Here is a tiny trained network, its code and every weight. The questions are about switching its units off for an input and a target symbol, where a switched-off unit gives its printed mean instead of its output.

import numpy as np


def w(rows, s, z=0):
    codes = np.array(rows[::2]) - 128.0
    scale = np.full(codes.shape[1], s)
    scale[-1] = z or s
    return codes * scale


def f(y):
    return y / 2 * (1 + np.tanh(0.7978845608 * (y + 0.044715 * y**3)))


def softmax(a):
    e = np.exp(a - a.max(-1, keepdims=True))
    return e / e.sum(-1, keepdims=True)


def log_softmax(a):
    a = a - a.max(-1, keepdims=True)
    return a - np.log(np.exp(a).sum(-1, keepdims=True))


def net(x, mask):
    ids = ['ΞΣβδεζηθλμτφψ'.index(c) for c in x.split()]
    T = len(ids)
    res = E[ids] + P[:T]
    q, k, v = (res @ M[0].T for M in (Q, K, V))
    z = softmax(np.where(np.tri(T) > 0, q @ k.T / 2**0.5, -1e9)) @ v
    res = res + np.where(mask[0], z, O[0][:, -1]) @ O[0][:, :-1]
    y = f(res @ A[0][:, :-1].T + A[0][:, -1])
    res = res + np.where(mask[1:17], y, B[0][:, -1]) @ B[0][:, :-1]
    return log_softmax(res[-1] @ U[:, :-1].T + U[:, -1])


Q, K, V, O, A, B = {}, {}, {}, {}, {}, {}
E = w([
[114,135,123,75,115],'Ξ',
[166,169,113,126,146],'Σ',
[77,60,50,116,76],'β',
[115,126,113,109,145],'δ',
[100,20,56,98,72],'ε',
[151,131,56,125,66],'ζ',
[184,138,125,115,111],'η',
[166,111,152,185,144],'θ',
[182,105,96,134,126],'λ',
[76,117,153,152,170],'μ',
[144,150,165,168,95],'τ',
[104,134,97,147,253],'φ',
[96,147,65,200,118],'ψ',
],0.028)
P = w([
[37,80,187,2,123],'0',
[81,81,107,94,127],'1',
[107,82,80,160,116],'2',
[125,91,80,215,80],'3',
[148,101,76,243,49],'4',
[133,105,71,191,92],'5',
],0.0065)
Q[0] = w([
[255,200,210,69,228],'h0',
[110,80,23,237,221],'h0',
],0.0072)
K[0] = w([
[2,98,142,81,180],'h0',
[88,210,79,252,159],'h0',
],0.0078)
V[0] = w([
[97,5,100,106,104],'h0',
[219,124,130,93,148],'h0',
],0.015)
O[0] = w([
[181,178,123,66,172,255],'h0',
[62,67,189,2,45,30],'h0',
],0.0093,0.01)
A[0] = w([
[171,184,236,126,113,222],'n0',
[126,108,104,113,102,138],'n1',
[155,138,111,105,193,254],'n2',
[189,73,117,99,79,190],'n3',
[89,94,102,112,182,111],'n4',
[3,132,175,93,78,55],'n5',
[128,67,120,179,117,47],'n6',
[155,137,73,50,136,158],'n7',
[62,135,192,77,40,47],'n8',
[34,90,152,109,120,77],'n9',
[73,92,114,86,100,100],'n10',
[37,130,203,162,185,131],'n11',
[119,139,231,159,161,171],'n12',
[119,162,72,104,127,96],'n13',
[156,185,126,160,140,96],'n14',
[117,123,81,149,69,69],'n15',
],0.013,0.0062)
B[0] = w([
[2,64,166,59,109,152],'n0',
[118,153,144,115,97,151],'n1',
[98,116,182,159,138,254],'n2',
[169,153,204,117,130,188],'n3',
[95,97,139,142,124,160],'n4',
[162,142,133,134,171,150],'n5',
[53,97,153,120,155,164],'n6',
[151,81,70,145,109,219],'n7',
[161,82,141,218,247,149],'n8',
[98,181,140,78,157,149],'n9',
[179,195,87,117,112,158],'n10',
[234,134,149,167,104,154],'n11',
[158,210,141,90,10,148],'n12',
[150,147,120,132,108,181],'n13',
[112,155,101,102,93,209],'n14',
[72,146,121,74,147,168],'n15',
],0.0098,0.017)
U = w([
[176,199,165,135,103,156],'Ξ',
[35,132,170,102,72,254],'Σ',
[121,121,121,116,138,108],'β',
[202,41,127,128,94,148],'δ',
[142,53,170,186,162,132],'ε',
[158,99,71,152,86,151],'ζ',
[159,185,59,76,2,54],'η',
[146,157,147,98,190,49],'θ',
[46,13,97,120,164,171],'λ',
[119,171,95,190,127,105],'μ',
[57,159,159,81,186,16],'τ',
[100,154,84,49,122,163],'φ',
[170,186,110,63,134,55],'ψ',
],0.0093,0.0064)

Each question gives the input, a string of symbols that net reads in full, and the target symbol t.
The units are the heads (2 rows each of Q, K, V and O) and the neurons (one row each of A and B). Each row of codes is followed by its name. A weight is (code - 128) times the scale printed after its matrix; where a second scale follows, it is the last column's (O, A, B and U).
mask holds one flag per unit, heads first, then neurons. A switched-off unit (its flag False) gives its mean, the last column of its rows in O or B, instead of its output. The means were averaged over made-up inputs and are rounded, as every weight is.
A unit's drop is (log p(t) with every unit on - log p(t) with that unit switched off) / (log p(t) with every unit on - log p(t) with every unit switched off).
The circuit of an input: a set's keep is (log p(t) with only the set's units on - log p(t) with every unit switched off) / (log p(t) with every unit on - log p(t) with every unit switched off). Starting from the 12 units with the biggest drops (on a tie, the unit counted first), units are removed one at a time, each time the one whose removal leaves the highest keep (on an exact tie, the one counted first), for as long as the keep stays at least 0.8.
circuit, biggest first: the units of the circuit, biggest drop first
most important unit: the unit with the biggest drop
top k neurons: the k neurons with the biggest drops, biggest first
drop when u is switched off: that unit's drop, to one decimal
input ζ θ τ β, target Σ: circuit, biggest first : (h0; n7)
input β ε Σ, target φ: circuit, biggest first : (n0; h0; n14)
input Σ β μ, target Ξ: circuit, biggest first : (n11; n12)
input ζ ε ε η β, target θ: top 4 neurons : (n8; n10; n5; n3)
input Σ λ δ ε λ, target δ: circuit, biggest first : (h0; n14; n9)
input ζ Σ ε, target τ: top 2 neurons : (n9; n8)
input ε δ η, target φ: circuit, biggest first : (n0; h0)
input ψ ε δ ε ε Ξ, target φ: circuit, biggest first : (h0; n0)
input θ ε ε, target φ: top 2 neurons : (n10; n9)
input θ ψ Σ, target μ: circuit, biggest first : (h0; n3)
input Σ Ξ β, target τ: top neuron : (n9)
input ψ ψ ε ψ ε, target λ: top 2 neurons : (n6; n15)
input Σ β δ, target λ: circuit, biggest first : (n12; h0)
input μ τ θ ε, target φ: top 2 neurons : (n10; n2)
input ε Ξ Ξ ψ Σ φ, target μ: top 2 neurons : (n14; n3)
input ε δ μ, target Ξ: circuit, biggest first : (n12; n11)
input τ β ε, target Σ: top 2 neurons : (n6; n3)
input ε ε ε ζ ε β, target η: top neuron : (n10)
input φ Σ τ, target Σ: top 3 neurons : (n0; n12; n7)
input λ ε ε, target ψ: top 3 neurons : (n10; n9; n8)
input τ ζ Σ θ β, target φ: most important unit : n10
input λ ψ δ, target μ: drop when n0 is switched off : 0.2
